Here is a tiny trained network, its code and every weight. The questions are about switching its units off for an input and a class, where a switched-off unit gives its printed mean instead of its output.

import numpy as np


def w(rows, s, z=0):
    codes = np.array(rows[::2]) - 128.0
    scale = np.full(codes.shape[1], s)
    scale[-1] = z or s
    return codes * scale


def f(y):
    return y / 2 * (1 + np.tanh(0.7978845608 * (y + 0.044715 * y**3)))


def log_softmax(a):
    a = a - a.max(-1, keepdims=True)
    return a - np.log(np.exp(a).sum(-1, keepdims=True))


def net(x, mask):
    res = np.array(x, float).reshape(1, 7) / 4 @ E
    y = f(res @ A[0][:, :-1].T + A[0][:, -1])
    res = res + np.where(mask, y, B[0][:, -1]) @ B[0][:, :-1]
    return log_softmax(res[-1] @ U[:, :-1].T + U[:, -1])


A, B = {}, {}
E = w([
[123,127,132,137,125,122],'x0',
[164,58,118,88,56,113],'x1',
[113,128,140,130,120,125],'x2',
[142,130,113,107,139,143],'x3',
[46,146,3,127,105,95],'x4',
[126,128,130,132,126,125],'x5',
[154,179,120,177,75,253],'x6',
],0.016)
A[0] = w([
[166,217,167,175,133,178,135],'N0',
[101,200,104,161,104,113,81],'N1',
[119,92,156,135,214,84,40],'N2',
[99,92,117,107,113,82,114],'N3',
[165,55,226,129,171,158,186],'N4',
[172,204,179,182,141,150,131],'N5',
[184,31,128,119,15,146,28],'N6',
[98,55,85,63,119,67,105],'N7',
[196,109,121,110,56,118,177],'N8',
[93,158,103,157,247,129,66],'N9',
[143,143,91,170,41,197,6],'N10',
[157,93,68,148,82,78,105],'N11',
[195,139,106,109,112,113,136],'N12',
[67,188,69,129,142,129,146],'N13',
[111,115,180,65,241,36,116],'N14',
[190,53,199,122,161,130,40],'N15',
[97,126,122,129,89,88,136],'N16',
[172,171,188,146,124,138,142],'N17',
[100,43,82,107,99,90,99],'N18',
[152,78,118,88,110,172,178],'N19',
[125,107,151,177,124,132,142],'N20',
[87,165,54,140,101,129,93],'N21',
[136,125,191,142,172,173,108],'N22',
],0.011,0.012)
B[0] = w([
[176,63,102,96,177,207,206],'N0',
[198,154,153,129,138,183,157],'N1',
[198,183,130,110,133,190,167],'N2',
[124,94,150,124,157,148,174],'N3',
[138,255,138,128,77,114,253],'N4',
[110,103,114,83,138,155,196],'N5',
[207,242,195,182,127,149,196],'N6',
[94,52,130,100,152,118,215],'N7',
[90,136,137,167,111,94,205],'N8',
[36,136,153,220,91,85,173],'N9',
[46,119,182,218,24,51,183],'N10',
[122,86,87,90,129,131,176],'N11',
[138,141,92,133,136,104,151],'N12',
[139,179,163,144,102,100,205],'N13',
[154,233,163,189,69,120,243],'N14',
[13,93,124,158,93,19,197],'N15',
[147,104,97,121,176,143,164],'N16',
[160,90,101,95,177,165,189],'N17',
[144,63,64,110,138,128,196],'N18',
[96,119,111,146,103,92,188],'N19',
[129,133,118,92,174,124,144],'N20',
[131,215,168,126,73,130,192],'N21',
[133,80,80,131,182,137,181],'N22',
],0.0097,0.018)
U = w([
[209,208,132,138,125,145,191],'0',
[57,136,124,154,113,32,211],'1',
[145,7,94,30,203,143,4],'2',
],0.015,0.0011)

Each question gives the input, the list of numbers given to net, and the class t.
The units are the neurons (one row each of A and B). Each row of codes is followed by its name. A weight is (code - 128) times the scale printed after its matrix; where a second scale follows, it is the last column's (A, B and U).
mask holds one flag per neuron, in row order. A switched-off neuron (its flag False) gives its mean, the last column of its row in B, instead of its output. The means were averaged over made-up inputs and are rounded, as every weight is.
A unit's drop is (log p(t) with every unit on - log p(t) with that unit switched off) / (log p(t) with every unit on - log p(t) with every unit switched off).
The circuit of an input: a set's keep is (log p(t) with only the set's units on - log p(t) with every unit switched off) / (log p(t) with every unit on - log p(t) with every unit switched off). Starting from the 12 units with the biggest drops (on a tie, the unit counted first), units are removed one at a time, each time the one whose removal leaves the highest keep (on an exact tie, the one counted first), for as long as the keep stays at least 0.8.
units of the circuit, in order: the units of the circuit, biggest drop first
most important unit: the unit with the biggest drop
top k neurons: the k neurons with the biggest drops, biggest first
drop when u is switched off: that unit's drop, to one decimal
input [1,-1,7,3,-3,-3,-6], class 0: units of the circuit, in order -> N2
input [0,-2,3,-8,-6,6,1], class 2: top 2 neurons -> N14; N6
input [4,-1,6,8,-1,6,1], class 2: top 2 neurons -> N14; N6
input [-2,-5,-5,5,0,-6,-7], class 0: top 2 neurons -> N2; N14
input [8,2,8,4,1,3,8], class 1: top 3 neurons -> N10; N4; N14
input [-3,-8,-3,4,0,-3,-5], class 0: top 2 neurons -> N2; N15
input [-7,-4,0,-8,0,-3,0], class 0: top 3 neurons -> N15; N7; N10
input [0,-8,-5,-4,-1,-6,-3], class 0: top 2 neurons -> N15; N2
input [8,-5,1,-6,7,-5,2], class 0: top 2 neurons -> N1; N15
input [-1,-1,2,5,-4,7,-8], class 0: top 3 neurons -> N2; N14; N10
input [-1,2,2,4,-7,-6,0], class 1: top 2 neurons -> N15; N2
input [-5,-8,8,-8,7,-5,5], class 0: top 2 neurons -> N1; N15
input [5,-2,-7,-5,-5,-4,-7], class 0: drop when N2 is switched off -> 1.0
input [5,5,-2,5,-4,7,-1], class 1: most important unit -> N15
input [-4,5,0,4,4,-3,7], class 1: drop when N10 is switched off -> 1.6
input [-4,1,6,3,2,-5,-6], class 2: drop when N4 is switched off -> 0.2
